Below is a small trained network, with its code and all its weights. Each question gives an input and a target symbol and asks what happens when units are switched off, that is, made to give their printed mean instead of their output.

import numpy as np


def w(rows, s, z=0):
    codes = np.array(rows[::2]) - 128.0
    scale = np.full(codes.shape[1], s)
    scale[-1] = z or s
    return codes * scale


def norm(h):
    return h / np.sqrt((h * h).mean(-1, keepdims=True) + 1e-5)


def f(y):
    return np.maximum(y, 0)


def softmax(a):
    e = np.exp(a - a.max(-1, keepdims=True))
    return e / e.sum(-1, keepdims=True)


def log_softmax(a):
    a = a - a.max(-1, keepdims=True)
    return a - np.log(np.exp(a).sum(-1, keepdims=True))


def net(x, mask):
    ids = ['ΞΠγδεθτφ'.index(c) for c in x.split()]
    T = len(ids)
    res = E[ids] + P[:T]
    q, k, v = (norm(res) @ M[0].T for M in (Q, K, V))
    z = softmax(np.where(np.tri(T) > 0, q @ k.T / 2**0.5, -1e9)) @ v
    res = res + np.where(mask[0], z, O[0][:, -1]) @ O[0][:, :-1]
    y = f(norm(res) @ A[0][:, :-1].T + A[0][:, -1])
    res = res + np.where(mask[1:9], y, B[0][:, -1]) @ B[0][:, :-1]
    return log_softmax(norm(res)[-1] @ U[:, :-1].T + U[:, -1])


Q, K, V, O, A, B = {}, {}, {}, {}, {}, {}
E = w([
[41,127,152,77,163,147],'Ξ',
[134,114,114,52,109,19],'Π',
[47,183,128,109,98,200],'γ',
[115,167,73,45,61,85],'δ',
[100,163,132,118,4,153],'ε',
[52,51,138,74,75,106],'θ',
[135,163,35,93,92,102],'τ',
[86,137,48,124,146,147],'φ',
],0.018)
P = w([
[57,215,170,157,152,61],'0',
[57,217,174,129,149,61],'1',
[103,126,94,57,123,147],'2',
[59,105,91,189,105,94],'3',
[99,145,81,37,122,159],'4',
[214,21,56,111,127,241],'5',
[10,80,123,141,124,114],'6',
],0.011)
Q[0] = w([
[48,129,64,1,99,148],'head 0',
[115,93,84,220,134,108],'head 0',
],0.052)
K[0] = w([
[213,18,25,110,138,239],'head 0',
[186,172,210,4,233,170],'head 0',
],0.031)
V[0] = w([
[87,125,80,135,253,140],'head 0',
[153,189,39,148,116,122],'head 0',
],0.044)
O[0] = w([
[141,74,6,162,148,170,251],'head 0',
[144,157,99,229,99,101,213],'head 0',
],0.026,0.011)
A[0] = w([
[134,136,198,147,123,104,66],'neuron 0',
[174,204,104,110,74,213,75],'neuron 1',
[210,161,150,188,162,115,2],'neuron 2',
[97,150,71,162,149,112,54],'neuron 3',
[145,76,113,81,141,156,140],'neuron 4',
[190,118,85,78,89,33,106],'neuron 5',
[102,136,143,43,118,135,61],'neuron 6',
[4,173,112,163,118,151,82],'neuron 7',
],0.037,0.0071)
B[0] = w([
[239,171,50,123,201,140,198],'neuron 0',
[104,77,214,128,216,138,154],'neuron 1',
[11,58,84,88,51,43,179],'neuron 2',
[126,160,209,167,125,186,249],'neuron 3',
[42,220,117,111,108,112,230],'neuron 4',
[76,56,153,54,215,160,147],'neuron 5',
[190,46,111,167,2,145,224],'neuron 6',
[97,34,161,60,190,113,204],'neuron 7',
],0.03,0.017)
U = w([
[59,195,81,84,132,172,173],'Ξ',
[215,45,68,91,163,140,42],'Π',
[97,85,215,125,172,167,160],'γ',
[126,108,80,109,156,23,117],'δ',
[159,255,182,165,121,140,253],'ε',
[138,91,141,107,7,158,111],'θ',
[33,122,172,214,64,71,69],'τ',
[172,133,102,253,129,193,162],'φ',
],0.0097,0.0044)

Each question gives the input, a string of symbols that net reads in full, and the target symbol t.
The units are the heads (2 rows each of Q, K, V and O) and the neurons (one row each of A and B). Each row of codes is followed by its name. A weight is (code - 128) times the scale printed after its matrix; where a second scale follows, it is the last column's (O, A, B and U).
mask holds one flag per unit, heads first, then neurons. A switched-off unit (its flag False) gives its mean, the last column of its rows in O or B, instead of its output. The means were averaged over made-up inputs and are rounded, as every weight is.
A unit's drop is (log p(t) with every unit on - log p(t) with that unit switched off) / (log p(t) with every unit on - log p(t) with every unit switched off).
The circuit of an input: a set's keep is (log p(t) with only the set's units on - log p(t) with every unit switched off) / (log p(t) with every unit on - log p(t) with every unit switched off). Starting from all 9 units, units are removed one at a time, each time the one whose removal leaves the highest keep (on an exact tie, the one counted first), for as long as the keep stays at least 0.8.
units of the circuit, in order: the units of the circuit, biggest drop first
top k neurons: the k neurons with the biggest drops, biggest first
drop of u: that unit's drop, to one decimal
input γ Ξ δ θ Ξ τ δ, target τ: top neuron : [neuron 2]
input θ ε Π Π, target Π: units of the circuit, in order : [head 0; neuron 0; neuron 4]
input Ξ τ δ θ Ξ Ξ φ, target Ξ: units of the circuit, in order : [head 0; neuron 4]
input θ φ θ γ, target θ: units of the circuit, in order : [head 0; neuron 6]
input Ξ Ξ θ Π γ θ τ, target θ: units of the circuit, in order : [head 0; neuron 6]
input τ γ θ θ ε Π, target Π: units of the circuit, in order : [head 0; neuron 0; neuron 5; neuron 6]
input Ξ δ δ τ, target δ: top 2 neurons : [neuron 0; neuron 2]
input θ δ γ Ξ, target γ: units of the circuit, in order : [neuron 7; neuron 3]
input ε θ Ξ Π τ τ θ, target τ: top 3 neurons : [neuron 2; neuron 6; neuron 3]
input Ξ θ ε φ ε, target φ: drop of head 0 : 2.0
input τ γ φ θ δ, target φ: drop of neuron 4 : 0.0
input θ φ δ Ξ τ ε Ξ, target ε: drop of head 0 : 0.8
